Rows are numbered. After the first five, each row is followed by the numbers of the four nearest rows among all rows above it, by straight-line distance, nearest first.
1: [ -5   4  -8 -14   9  -6  -2 -10   4  13 -13 -15 -15  15   4  27  -4  -7
  18  -6   5  -7 -14   4   3  13   0 -18 -11  34 -16   1  -4  -4  -3   8
 -10  -1 -24   4  -2]
2: [-14   7   2  -4 -21  -3  -3 -14   1  -2  -5  -1  -3  12   8  21  -5   0
   4   9   5  14 -11  -7  14  -6  13   0   7  36   5   9  19   0 -20   6
  -9   3   5  12   2]
3: [ -7  -3  -6 -13   0   5  -5 -15   5  12  -5  12 -13  11  13  21   0   1
   5  -9   3   0 -19   2  -5   6  13   9   3   3  34  -2  17 -12 -13 -14
 -23   5 -20  -6   6]
4: [-13   0   6  -7   1  36  -6 -17  16  23  -5  22 -26  17   9  43 -13 -24
   9 -21   3  10  -1   0   7  21   7   8   3 -13  -8  12   8   3  -9 -14
  -8   4  -6  15   0]
5: [-20  -3  -4  -3  -1 -17   6   1 -30 -11  -1  -6  -8  -5  21  13  -4   7
  -8   6  -2  -4 -27  -9   0   2   6 -16   1  54  63 -23   3  -2   7   3
 -26  12 -19   6 -11]
6: [ -9  -4  -7  -8  16 -14   4   1 -44  -1  -2   7  -3  -6  32  13   6  10
   2   4   5  -7 -22  -9   1  -4  15 -28  11  35  35  -4  13   2  -4 -20
 -10  -1 -13   2  -9]
5 3 2 1
7: [ -8  -4  -6 -15  -6  -1   8 -15  -5  24   0  -3 -16   2  11  16   5 -11
  -7  -2  -5  -8 -19  -7   8   3  16 -16  -1  33   3  -2   1   1  -7 -15
 -12   9 -18   2  -6]
1 3 2 6
8: [ -5  10  -3   2  13  14  16 -11   6  22  -3  -2  -8   3  27   3   3  -3
   7  -4   0 -12 -17  -7   2 -13  10  -9  10  38  17  10   8   5 -22 -15
 -17   8   6  13  -1]
7 2 3 6
9: [ -3   2 -13 -13   1  12  -4   0  14  15  -5   2  -3   6  -5  31   6 -13
  13 -27  -6   5 -21   1   6   4   0   3   1  -5  21  17  -5 -12  -1 -27
   8   1   9   0  -2]
3 4 7 8
10: [ -8   4   4  -5  -6  -1  15  -8   0  12  -6  -7   8  10  12  -1   6   1
  -8   7  -4  -9 -15  -8   7   9  19 -10   9   0  33   1  16  -7 -27 -12
 -12   1  14   1   5]
8 3 2 7
11: [ -4  -5 -14 -13  -3  -2  -2 -15   1   5   5   3  -6   9  13  18  -3  -4
  -3 -10  12   4   2   6   7   5  23 -21   2   1  29  -5   8   4 -28  -7
 -13  27 -24   1 -12]
3 7 10 2
12: [ 11   2  -2   1  -3   2  14 -20  38  11  -2 -24  -5 -17  19  21  10   5
  13 -12  -1  -3 -12  -9   4   3   7 -19   3  26  -6  16  24  15 -26 -28
 -11  29 -15   7   1]
8 7 11 2
13: [ -3   1 -13  -6  18  -2  -7   8  -2   7  -1   8  -5  -1   6   4   3  -7
   6  -7   3  -6  -9   6   4  17   9  -4  13  53  24   8  34  15  -2 -27
 -14   4   0  -4   3]
8 7 6 3
14: [  2   0 -10   1  17  -7   0  -7 -25   0   0  11 -18  -1  17  11  -8 -10
   6  -2   1  -9   2   4   4  -8   4  -2  -1  27  30  -1  -4   8  -6 -24
 -16  10 -25   3  -6]
6 7 11 3
15: [-10   4  -2 -15  19   6 -12  -1   0  -3   0 -14  -9   3  -3  25  -4  -6
   4 -15   9  -4 -15   8  11 -10   1  -9  -3 -12  21  12  15  10   1   1
  -1  10  -9  -1  -9]
9 11 3 14
16: [ -5  -1   3 -19  16 -16   2 -11 -30  15  -6   5  -6   9  17   9  -4   9
   8  11   0  -4 -19  -9  -3   2  25 -24  11   1  18  -1  15  -2 -21  -2
 -28  25 -34  -2  -7]
11 6 3 7
17: [ 11  -4  -3 -16  20  12  -6   0   5  15   4 -23 -18 -11   2  -3   5  -6
  23  -9   1   1  -1  -2   6   2   4  -7  -1  27  22   8  17   5   2  -8
  -5   2  -7   2  -7]
13 15 8 7
18: [  6   4 -11  -6   0  -6  -8  -6 -11  -1  12  -2   0   5   8  17  10  -9
  10  -2   2  -1 -11  -6  10   0   0   2  -3  -2   8  13  10   4  -4 -16
 -13  -7 -17  -4  -3]
15 3 14 7
19: [  1  10 -12  -4  22   0  26  -2  20  19   2 -15  -6  -4  22  24   1 -11
  25 -11   2 -19 -24   0   9   4  13   3   7  32 -25   9  17   9 -24  -8
   0   4 -16   9  19]
12 8 1 7
20: [  3   5 -12  -5   6  27  -3   1   7  20  -2   1 -15   5  12  31  13 -15
  18 -19   6 -12 -23  -7 -12   8  -8 -14  -8   0  13  15  20   9 -12  -9
  10   5 -20   6   3]
9 15 18 3
21: [-19  -3  -2  -9  11  15   4  -4  -4  -3  -2  14 -18  11   5  23   4 -16
  12  -2  -4  -6  -9 -10 -10  -7   2  -7  -3  41   2  16  10   1  -9  -8
 -22   0 -14   2   1]
7 8 1 14
22: [-34 -16 -22 -10  11 -21  -4  -7 -49   0   4  23  -5   8  21  -1  -7   1
 -25   3  -4  -5 -27   2  -8  11  16 -23  16  35  39 -15  10 -14 -18  20
 -24   0 -43   5  -7]
5 6 16 14
23: [  6  -8  -3 -17   7  15  22  -2  15   5   0  15 -15   5   1  33   0 -25
  18 -24  -2  -5 -14   1   1   2  10 -12  -3  30   4  11   6   3 -14 -14
  -7   1 -21   4 -14]
21 7 20 1
24: [-14   8  -7   0   7   6   4 -12  25  11   6 -18  -7   1  11  38   2 -15
   2 -11   3  -1 -24   1   4  17   1 -15   4  -4  23  21  12   6  -6 -21
  -3   4 -23  11  11]
20 15 9 18
25: [ 11   5 -10   1  22   9  12   1   8  35  -2 -10   4  -2  19  15  -3   2
   1  -4  -2   2  -8   2  -5   1  13 -11 -12  34  38  -3  11   9   5 -10
   4   4 -20  19  -6]
17 8 7 14
26: [  3  -2 -13 -20  20  -4  17 -14  -7  -1 -14 -11   0  -5  15  -5 -10  -4
  -2  -3  -3  -4 -18  -2  18  -1  24 -26  10  -5  13   2   7   1 -26 -28
  -6   4  -1   0  10]
10 11 7 8
27: [-18   0 -13 -25 -16   9   4  -9   5   9  -4  -3   1  16   5  30  -4   4
   5  -3   0  -3 -22  -8  12   4  19 -11   9  34   8  -5  -5 -16  -4   0
  -2  -6   6   6  -2]
2 7 1 21
28: [ -7  -7 -13 -13   8 -10  19 -11  -3  -2  -6 -12   3   8  25  21  -5  -5
  -6  -1   2   7 -15  -1  14   8  14   4   7   5  49 -14   1 -13 -13 -15
  -5   3 -27  -6   5]
3 11 10 26
29: [  2 -11  -1 -14  18  -2   6 -16   1   3  -4   6 -11  -2  18   3  10 -14
  12  -9   8 -12 -12   7   4  -1  18  -5  10  33  -2  18  13  14 -12  -4
 -17   9 -22 -11   0]
21 7 23 8
30: [  0  -7  -7 -18   2  15   0 -14 -21  30   7  22 -19   4  -3  18   6  -8
   9 -15   5 -13 -20   1   3   4  20 -21  12  37  -2  23   2  13   5   1
 -15   5  -2  -3   0]
7 29 21 23
31: [ -2   7  -3  -7  23  24   9  -6  33   5  -3 -11 -30  -7  22   8   8 -13
  26 -12  -1  -9   2   2   2  12   0   0  -3  31   2  18  23  23  -4  12
  -4   1   3   8  10]
17 19 29 8
32: [ 11  -1 -16 -11   7   2  -8  -7   6   5   4 -17   5 -11  20  23   7  -7
  19  -9  -1   0  -8  -5   8   6   3 -13  -3  32  21  16   9   2  -4 -22
  -5   2   8   4  -6]
17 18 13 8
33: [-11  14 -18  -5  29   1  -9   0  10   7  -1   1 -24   2   7  27   4  -9
   9  -9   0   1   5 -11   2   3  -1   4   6   0  18  16  18   7 -21   1
  -4  -6  -9  12  -4]
15 18 20 24
34: [ -9   4 -11 -18  20  -6  19 -15   5  -4   0 -15 -12   0   1  -5  -7   6
   9 -15   6  -2 -22 -14  -3   0  13  -3   9   6  19   5  -3 -26 -24   1
  -5   7 -24  14  -8]
26 28 3 11
35: [ -3  -6  -6 -17   7  -2  11  -6  -1  14 -10  -4  -8   2  21  -9  -3   3
   1   2   3  -4 -16   6   0  -4  22 -13  15  -1  26   5  14  -5  -8 -12
  -5  -3 -10   6   2]
26 10 3 34
36: [  3   1 -13  14  26 -15  -3   1 -22  22   8  10 -23 -16   4   3   9  -7
  15 -16   7  -7   6   3   6 -16  17  -1   5  34  -8  19  19   8   2 -21
 -17   5 -11   5   2]
29 14 13 17
37: [  0  -4   2 -10  23  14   6 -19  -5  10 -12   2 -10  -4  -6   8   0   0
   5 -13   0  -5 -15   2  14   0  -1 -11   8   3  18  14  -2   0 -14 -32
 -14   3 -10   0  -8]
26 35 18 15
38: [ -4   1 -10 -15   9   4   0 -15  -9   5  -1   0  -8  -2  14  23   2 -13
  20 -18  11  -9 -13   0  16  -2   1 -16   9  30  12   7   5   0   5 -19
 -16  12   1  -3   1]
32 7 29 37
39: [ -5  -4   4   0  13   9  -7  -7   0  -5   1   2 -16  -5   3  23   1  -3
   1  -6   4   6  -6   1   6   8  10 -11  -2   9  19   8  -9  11   3   4
  -3  -8 -16  -7  -4]
15 18 37 33
40: [ -2   4  -4 -21   3   1   0 -16  -1  27 -12 -17  -3   3  23  12   0   2
   7  -3   4  -5 -15  -3  13  -2   2   2  10  25   8   7  15   5  -5 -21
  -1   9   9  -7  -2]
38 32 8 7
41: [-11  -4 -12 -23  13  -8   4 -12 -18  10 -11   1   0   3  22  17  -2  -6
  11  -3 -10  -8 -18   1   3  13  13  13   7  37  36  -4  15   5  -6 -27
 -14   2 -26  -3  -3]
14 3 28 13
42: [ 16   3  -4  -6  15   2  27 -16  21  24   2   4 -18  -4  24  21  10 -11
   5 -16  -1 -14   2   1  -5   1   1  -9   0  32  31  14  12   6 -15 -21
 -11   0   6  18   2]
8 32 25 23
43: [  6   5 -12  -5   7  -3   4 -21  11  -4  -4  -3  -9  -5  21  30  10  -5
  28  -7   4 -15 -12  -1  -5  -5   5  -5  10  28  34   5  -7   9   2 -24
   0  -2 -22   0 -10]
32 38 14 41
44: [ -3   5 -13  -4  17  15  -7 -14  12   6   4  14 -16  -7  -8  21   4  -6
  15 -22   0  -6 -10   7   1  -3  11  -8   5 -15  32   9  14  10  -5 -21
 -21   8 -19   8 -11]
37 15 3 33
45: [ -6  -2  -1 -10   9   2   4 -19  10  10  -1  -2 -15   9  17  -4  12 -10
  15 -10   1  -5 -26  -6   2  -4  17 -14   6  47  16   5   5  15  -9   7
  -4  -2 -14   1   4]
29 8 7 21
46: [  7   4 -12   1   2  17   4  -1   5  16   4   1  -8   3  16  27  10  -6
  17  -8   9 -13   1  -1  18  -4  -4 -20  -4  -2  17  14  -1   8 -23 -25
  12  -3 -22   7 -15]
20 18 37 43
47: [-15   2 -20 -10  17  -2   0 -10   2   5  -5 -12   2  -1   1  25   8  -6
  13  -3   1  -2 -14   2   4  -2  12 -15   5  32  32  11   5   3  -9 -21
  -6  -1  -5  -1 -12]
32 38 43 41
48: [-14   0 -15  -6  20   2  -4   0 -15 -11  -2   7 -18 -13   9  26   0   2
  11  -8   0  -6 -10   2  20   3  10 -21   8  29  37   3   5   5 -15 -17
 -28  -3   2   7  -7]
47 38 14 6
49: [ -2   3 -29 -11  25 -23 -14 -19 -59  15   8  10 -11  -8  12  22   8  -3
   4   1   3 -21   5  -7   9 -15  16 -28   8  29  33  11  19  24 -17 -29
 -13  -4 -30  -1  -1]
6 14 48 36
50: [  4   0 -20 -10  22   9   8  -5  -2  23  -2  11 -23  -9  11  -2   3 -21
   7 -25   1 -12 -13  -8  11   0  17  -8   3  35 -15  11  12   3 -17 -16
  -9   2  -5   3  -3]
29 36 7 8
51: [-18   9   5 -13   4  -1   6  -1  15  17  -5   8 -15  -3  18  41   6 -10
  10  -9   3  -9 -16  -5   5  -1  11 -14   7  26  -8   7  17  10   3 -24
  -3  -5  -8   2 -12]
7 23 38 21
52: [ 14   3 -13 -11   0  -1  -1  -5  -9  13   1   2 -10   1   5  24  11 -10
   2  -5   9  -7 -14   0   9 -11  -4 -12  -1  -2  19   4  -6   8  -3 -14
   4  -3 -19  -2  -3]
18 46 39 15
53: [ -2   8  -5 -17  28   2  -8 -13 -32  21   8  16 -18  -9  14   7  12  -6
   4  -1   3   1 -23  -3   7  -3  20 -15   1  43  15   6   0  -7 -28 -33
 -22   8 -23   2   0]
14 7 6 50
54: [  5   2  -2   9  16   6   5  -7  12  21  -6  -3  -5  10  12  22   7 -11
   3 -12   5  -7   5  -9  11   3   7 -19   4  31   2   1   6  10 -22 -20
  -1   3  -8   1 -11]
8 46 7 51
55: [ -6   1 -15 -11   2  -6  -4 -22 -13  18  10   2  -2  -2  13  -8   8  -1
  11  -7   0 -17 -26   2  -4  15  18 -10  -1  -1  37  -1  20  10 -14 -27
  -3   4 -24  10   3]
35 3 41 18
56: [ 12  -3 -12  -1   0 -21  18   5 -33  -1  11  16 -10  -7  26   4   2 -17
   0 -10  -5 -21   0  -3  -8   7  -6 -11   6   7  14  -9   3   8 -31   4
 -18   4  -8  -2  -1]
14 18 52 6
57: [ -5 -11 -10  -9   4  -3   6 -10 -12  11  -2   4   1   9   4 -22   1   5
   3   0   0   4  -5   4  10   8   2 -21   8  54  37  -1  12   4 -17 -13
 -10  11  -8   6  -5]
13 45 47 8
58: [  6   0 -10   8  25  10  -9  -6   4   9  -3  -3  -9 -11   1   3   3 -12
   8 -10  -3  -2  12  -9  14   9   2 -15  -8  40  25  14  -3   8  -9 -30
  -4  -3 -12  -2   4]
54 17 32 47
59: [ -1   4 -10 -11   4  -2   4 -14 -14   1  -4  -4   2  -8   5  25   0  -6
   3 -12   1  -3 -20  -5  16  18   0 -11   2  44  23  10  -4  -8 -25   3
  -4   8  -3   5  10]
38 47 32 7
60: [  1   1 -16  -7  17 -10  11 -14 -22  22 -10   7  -3  -1  11   2   2 -11
   3  10  -2  -7   8  -6   2  10  19 -11   3  56  39   5  13   3 -10 -14
 -11   2 -21  -1   1]
57 41 14 13
61: [ -8   1  -6 -21  -5  -5  -5 -28 -23  18   0  -6  -3  -5  14   3  -3  -4
  -5   0   6 -14   1   1   2  -5  -1 -19   1  -5  39   7   7  -1   1 -25
  -9   6 -31  -4  -5]
55 52 35 14
62: [  3   2  -5 -13  -3 -11  -8 -13 -14  11  -7   4  -6   2   2  21  -7  -1
  -2  -3   8  -5   9  -8   0   6   0 -18  14  43   5   0 -10 -17 -11  -4
  -5   2 -14  -4  -2]
59 7 1 38
63: [  1  -1 -10   6  22   5   5 -15  -2   9   4   5 -18  -2  15  25   6 -14
   7  -9   6  -4 -18  -4  19   2   9 -16  13  29   0  11   6  -2   1 -24
  -1   7   5   8  -7]
38 54 50 51
64: [  7   2  -6 -11  12  -1   4 -19 -19   7   6  10   3   2  21  16  -2  -2
   3  -7   3  -4  -5   0   7  -2  19   0  -3  39  13   4  11   1  -3 -20
  -4   6 -18  -5  -7]
14 41 38 7
65: [-16  -5 -19 -14  23  22  -8 -15 -15   9   8  48 -42  11  15  28  10 -24
   8 -17  13  -1 -13  15  -7  15  -5  -3  18  33   8  14  15   4  13 -13
  -8   3 -14  -5  -8]
30 21 63 38
66: [ -1   5 -19  -9  17  -3  -2 -16 -13  17   0  -8 -11 -12  27  11   2  10
   1  10  -1  -4 -18  -5  20  12   8  -4  -3   1  39 -10   1   2  -8 -26
   5  19 -22   3  10]
55 28 61 35
67: [  5   0 -23  -5  29 -25  -5  -5   1  11 -15 -10   4  -4  12   1   9   1
   3 -10   8 -11 -19  -8  -2 -12   3 -23   8  -5  21 -10   7   0 -19 -21
 -12  -5 -30  13   2]
35 26 52 55
68: [-11  -9  -1  -8   5   2   0 -16  -8 -11   6  14 -19  -4  18  16   5 -14
   0 -21   0 -17 -14  10  -1  19  16   2   4  40  21   3   7  21   0   4
 -12   0  -4   1  -8]
29 45 39 64
69: [ -1   4 -13 -10  19 -10   3  -2 -26  12   5   1  -6  -5  26  18   5 -12
   2  -2   1  -2 -16  -6  17  20  12   2  -7   2  11   0  15  13  -7   5
 -10  12 -22   3   4]
18 66 64 52
70: [ -5  -4  -5   6   5   4   0 -10 -11  19  10   9 -24   8  27  11  10  -5
  28 -16   6  -7  -8   1   3  -1   5   0   1  27  -7   3   5  28 -11 -17
  -9   1 -23   6 -11]
29 54 64 50
71: [-11   3   1  -7  11   8   0  -8  14  15   1  -7  -9  -2   3  32   9  -6
  24 -13   2   5 -25  -2  -5   4  15   4   3  21   3  20  22   0 -14 -28
  -7  -9 -25   6   0]
51 24 23 47
72: [  1  -4  -8  -7   2  -3  -4 -16  -2   1  -2 -13  -1   9  14  17  -7  -6
  -4 -10   5   3 -10  -1  -3  -8   4 -14  12  31  22  11  10  -1   4   3
 -12  26 -16   7   1]
38 64 7 47
73: [ -1   5  -9 -12  20   4  17  -4  -4   2   0   3  -7  10   3  26   5  -5
  -2  -3  -6  -5 -17  -4   4  -2   3   0   9  36   0   0  14 -11   2  -3
  -1  -2 -23   7   2]
21 64 7 63
74: [  1  -4   1  -9  21  -8   1 -10 -26  -6   5   2 -19   9  22   8   0   1
   6  -4   2 -13 -10   8  15  16  11 -13  -6  38  50   5  -9   5  -9   6
 -18   9  -3  -5  -8]
14 48 68 59
75: [ 11  -5  -6 -15  18   5  -9  -4 -14   2   1 -15   4   2  11  21   2 -12
   8 -14   3  -8 -17  -1  11   5   5 -16   3  10   0  18  14   0 -15 -24
 -17  10  -1   2  -7]
38 32 18 37
76: [-13  -1  -5  -6  -1   9  -2  -2  -8  11   1   1  -5  16   7  17   4  -3
   1  -6   6  -4 -15  -5  18  12  12 -21   9  32   9   3 -10  -5 -24 -23
  -2   4 -22   7   2]
7 54 59 62
77: [  2  -4  -2 -23   5   1  13   0  -3  17  -6  19 -16  -3  -9  28   1 -10
  -1  -9   8  -2 -21   3  -1   8  16   2  -3   3  13   6   3   6   2 -23
   0   7 -16  -1 -15]
52 23 37 7
78: [-14  -9 -12 -16   4   2  15  -3   8  25 -11   0 -11  -1  20  23  -7  -3
   4 -14  -1 -10 -27  -2  14  -7  11 -11   2  -2  37   8  20  -6 -26 -20
 -20  16 -33  -4 -12]
3 11 35 28
79: [ -1  13 -10 -13  13  10  -3  -2  24   7  -4   0 -21  -6  15  30   9 -11
  22 -21   0  -9 -16   0  12  17  -9  -8  -9   0  -9  12   8   9 -11 -25
   7   3  19   9   0]
9 20 51 63
80: [ -2  -5  -4 -15   2   5  18  -8   5  27   0 -19   0   5  16  18   1   9
  13  -5   9   0 -12  -6  12 -11  -2 -19   4  44  11   3  14  -2 -24  -9
 -16  11  -4   2   3]
8 40 7 54
81: [ -6   3 -24 -18   9  -6   3   1   1  -5  -1  -2  -5  -4  15  20   4   8
   4  -5  -9  -3 -18   2   5   0  -5 -16   0  31  48   4  15   4 -22   1
 -13  -2 -24   6  -8]
47 48 59 41
82: [  5   3   1   2  23  -3   9 -20   9  -5   4  13  -6  -8  35  13  15  -9
  35 -17   7 -10 -12   5  13   7   5  -4  -3  14 -24  16  20  13  -3 -16
 -20  -1   8   6 -10]
63 29 70 79
83: [ -7   8   4  -4  24  -9   1 -27  -3   4   6   3  -8  -4  15   0  -4  -3
  -6 -11   5  -9 -12  -2  -6  -3  18 -20   9  37   3  12   5  -7 -19   2
 -15  15 -23   4   9]
29 72 45 64
84: [ -3   3  -8 -10   4  11   6 -13  14  12  -9   6 -24  16  10  31   7   0
  10 -11  -3   5 -18  -7   1   4  -3 -11  -4  33 -23  13  15 -13  -2 -13
   3   7  10   8   7]
63 51 73 79
85: [ -2  10 -11   1  25   7  -9  -7  -5   0   7  -3 -18  -2   3  19   8  -6
  18   5   5  -6 -12  -3   6  14   8  -1  -3 -10  11  15  19  10 -18  -4
   0   9  -4  -3   1]
33 18 15 69
86: [-14  -4   0 -20  13 -16   5 -13   7  19  -9 -19   3  -9  19   9  -2   0
 -11   1   5 -19   0  -8  12 -10  -2 -19   3  34  41  -2  10   0 -18 -29
  -1  -2 -15   3   8]
47 80 40 61
87: [ -6  -4 -16 -20  19 -24   0 -17  -9  -9  -5 -16   5  -1  16   6  -5   8
   9   8  -5 -10   3  -4   7 -15  25 -22   8  34  57 -14  24   9 -23   1
  -5  18 -32  -6   5]
81 86 60 28
88: [  2  -2  -9   9  18   9   0  -5   5   9   0   1  -2   2  -4  27   9   0
  -3  -2   1  -6   1  -3  15   0  16   0   4  32 -19   0   9   1   8  -2
  -1   3 -39  10  -2]
73 54 1 64
89: [-17 -11  -4 -18   7  -4  -9  -6 -11  18   6   3  -6   6  24  17   1   0
 -12   7   9  -1 -22   0  -6   2   2 -17   3  34   9  -4   5   4 -15 -27
 -10   5 -36  13   3]
7 76 64 53
